Here is a tiny trained network, its code and every weight. The questions are about switching its units off for an input and a class, where a switched-off unit gives its printed mean instead of its output.

import numpy as np


def w(rows, s, z=0):
    codes = np.array(rows[::2]) - 128.0
    scale = np.full(codes.shape[1], s)
    scale[-1] = z or s
    return codes * scale


def f(y):
    return y / 2 * (1 + np.tanh(0.7978845608 * (y + 0.044715 * y**3)))


def log_softmax(a):
    a = a - a.max(-1, keepdims=True)
    return a - np.log(np.exp(a).sum(-1, keepdims=True))


def net(x, mask):
    res = np.array(x, float).reshape(1, 3) / 4 @ E
    y = f(res @ A[0][:, :-1].T + A[0][:, -1])
    res = res + np.where(mask, y, B[0][:, -1]) @ B[0][:, :-1]
    return log_softmax(res[-1] @ U[:, :-1].T + U[:, -1])


A, B = {}, {}
E = w([
[98,118,236,177,164,224,109],'x0',
[98,70,129,189,197,37,117],'x1',
[252,95,85,156,164,134,63],'x2',
],0.013)
A[0] = w([
[121,142,86,134,154,132,136,125],'n1',
[163,136,185,140,135,162,146,113],'n2',
[118,116,121,181,161,56,126,112],'n3',
[129,158,141,121,109,164,137,62],'n4',
[131,104,105,82,120,121,96,165],'n5',
[47,113,181,160,173,104,144,115],'n6',
[116,122,149,86,116,129,176,115],'n7',
[133,129,124,123,133,82,127,154],'n8',
[130,132,132,107,125,127,130,99],'n9',
[138,155,130,70,57,229,133,58],'n10',
[119,131,81,92,110,54,151,65],'n11',
[146,116,125,134,131,191,123,48],'n12',
[137,151,124,77,73,212,128,244],'n13',
[132,102,131,160,195,64,134,95],'n14',
[175,125,159,152,174,169,108,87],'n15',
[41,150,127,98,85,116,128,195],'n16',
[83,158,135,150,120,110,93,121],'n17',
[146,118,124,132,157,105,153,109],'n18',
[144,116,160,159,81,102,99,112],'n19',
[144,116,201,175,159,211,128,45],'n20',
[143,126,170,139,142,173,112,50],'n21',
[43,135,125,92,89,120,149,225],'n22',
[153,119,200,162,160,214,123,184],'n23',
[63,148,190,161,146,117,142,114],'n24',
[151,140,93,108,139,115,146,178],'n25',
[92,168,116,117,122,131,129,106],'n26',
[192,140,100,94,93,156,159,161],'n27',
[79,136,138,128,139,159,120,102],'n28',
[187,159,94,108,72,136,103,165],'n29',
[112,117,81,119,105,97,136,199],'n30',
[143,152,133,91,112,176,142,191],'n31',
[1,153,123,70,65,111,150,65],'n32',
[74,90,151,171,153,128,123,142],'n33',
],0.016,0.011)
B[0] = w([
[138,123,138,134,135,127,114,137],'n1',
[144,121,91,150,121,137,93,172],'n2',
[97,127,70,174,92,142,83,202],'n3',
[131,131,81,107,147,141,125,152],'n4',
[146,126,169,129,132,114,141,159],'n5',
[174,133,175,49,161,147,190,216],'n6',
[115,133,119,153,123,122,99,160],'n7',
[142,146,130,162,114,125,111,164],'n8',
[118,106,118,132,152,132,123,126],'n9',
[101,128,21,85,199,175,109,218],'n10',
[112,127,36,132,158,174,75,181],'n11',
[124,118,153,161,113,107,128,150],'n12',
[170,126,208,207,62,75,103,249],'n13',
[92,131,75,194,97,125,69,201],'n14',
[119,139,89,163,94,125,86,177],'n15',
[80,143,26,134,133,151,85,220],'n16',
[132,140,133,81,138,121,130,149],'n17',
[138,143,117,142,123,121,90,146],'n18',
[142,130,116,114,125,146,98,132],'n19',
[107,129,117,233,52,96,65,209],'n20',
[127,121,140,163,103,97,119,161],'n21',
[100,116,5,102,185,180,97,232],'n22',
[98,137,50,74,188,158,129,244],'n23',
[141,125,178,71,144,129,194,202],'n24',
[135,111,186,131,112,113,152,171],'n25',
[111,117,121,161,118,132,126,151],'n26',
[133,125,189,89,148,116,182,191],'n27',
[135,128,143,102,151,122,149,161],'n28',
[126,135,207,91,127,126,181,197],'n29',
[144,127,185,160,111,111,117,189],'n30',
[126,119,150,166,90,105,112,197],'n31',
[164,122,200,235,51,69,85,226],'n32',
[152,122,165,58,174,136,179,194],'n33',
],0.02)
U = w([
[155,109,130,223,72,58,69,235],'0',
[99,122,6,136,195,181,70,5],'1',
[193,120,188,56,206,123,219,158],'2',
],0.011,0.0025)

Each question gives the input, the list of numbers given to net, and the class t.
The units are the neurons (one row each of A and B). Each row of codes is followed by its name. A weight is (code - 128) times the scale printed after its matrix; where a second scale follows, it is the last column's (A, B and U).
mask holds one flag per neuron, in row order. A switched-off neuron (its flag False) gives its mean, the last column of its row in B, instead of its output. The means were averaged over made-up inputs and are rounded, as every weight is.
A unit's drop is (log p(t) with every unit on - log p(t) with that unit switched off) / (log p(t) with every unit on - log p(t) with every unit switched off).
The circuit of an input: a set's keep is (log p(t) with only the set's units on - log p(t) with every unit switched off) / (log p(t) with every unit on - log p(t) with every unit switched off). Starting from the 12 units with the biggest drops (on a tie, the unit counted first), units are removed one at a time, each time the one whose removal leaves the highest keep (on an exact tie, the one counted first), for as long as the keep stays at least 0.8.
circuit, biggest first: the units of the circuit, biggest drop first
k most important neurons: the k neurons with the biggest drops, biggest first
drop when u is switched off: that unit's drop, to one decimal
input [-3,4,-2], class 1: circuit, biggest first -> n13
input [-4,3,-7], class 1: 3 most important neurons -> n22, n13, n16
input [1,-4,6], class 0: 2 most important neurons -> n6, n33
input [-6,-3,0], class 0: 3 most important neurons -> n6, n33, n24
input [6,3,7], class 1: 2 most important neurons -> n23, n13
input [-4,-7,1], class 2: 2 most important neurons -> n27, n29
input [0,-5,-7], class 0: 2 most important neurons -> n32, n13
input [0,-7,-8], class 0: 4 most important neurons -> n32, n13, n23, n31
input [7,-7,6], class 0: 3 most important neurons -> n13, n20, n22
input [5,3,-7], class 2: 2 most important neurons -> n6, n24
input [4,2,1], class 1: 2 most important neurons -> n13, n29
input [0,4,0], class 1: 2 most important neurons -> n13, n32
input [4,-4,4], class 0: drop when n22 is switched off -> 0.7
input [7,6,-3], class 2: drop when n6 is switched off -> 0.5
input [-1,-1,5], class 2: drop when n20 is switched off -> 0.1
input [-5,-4,-4], class 0: circuit, biggest first -> n32
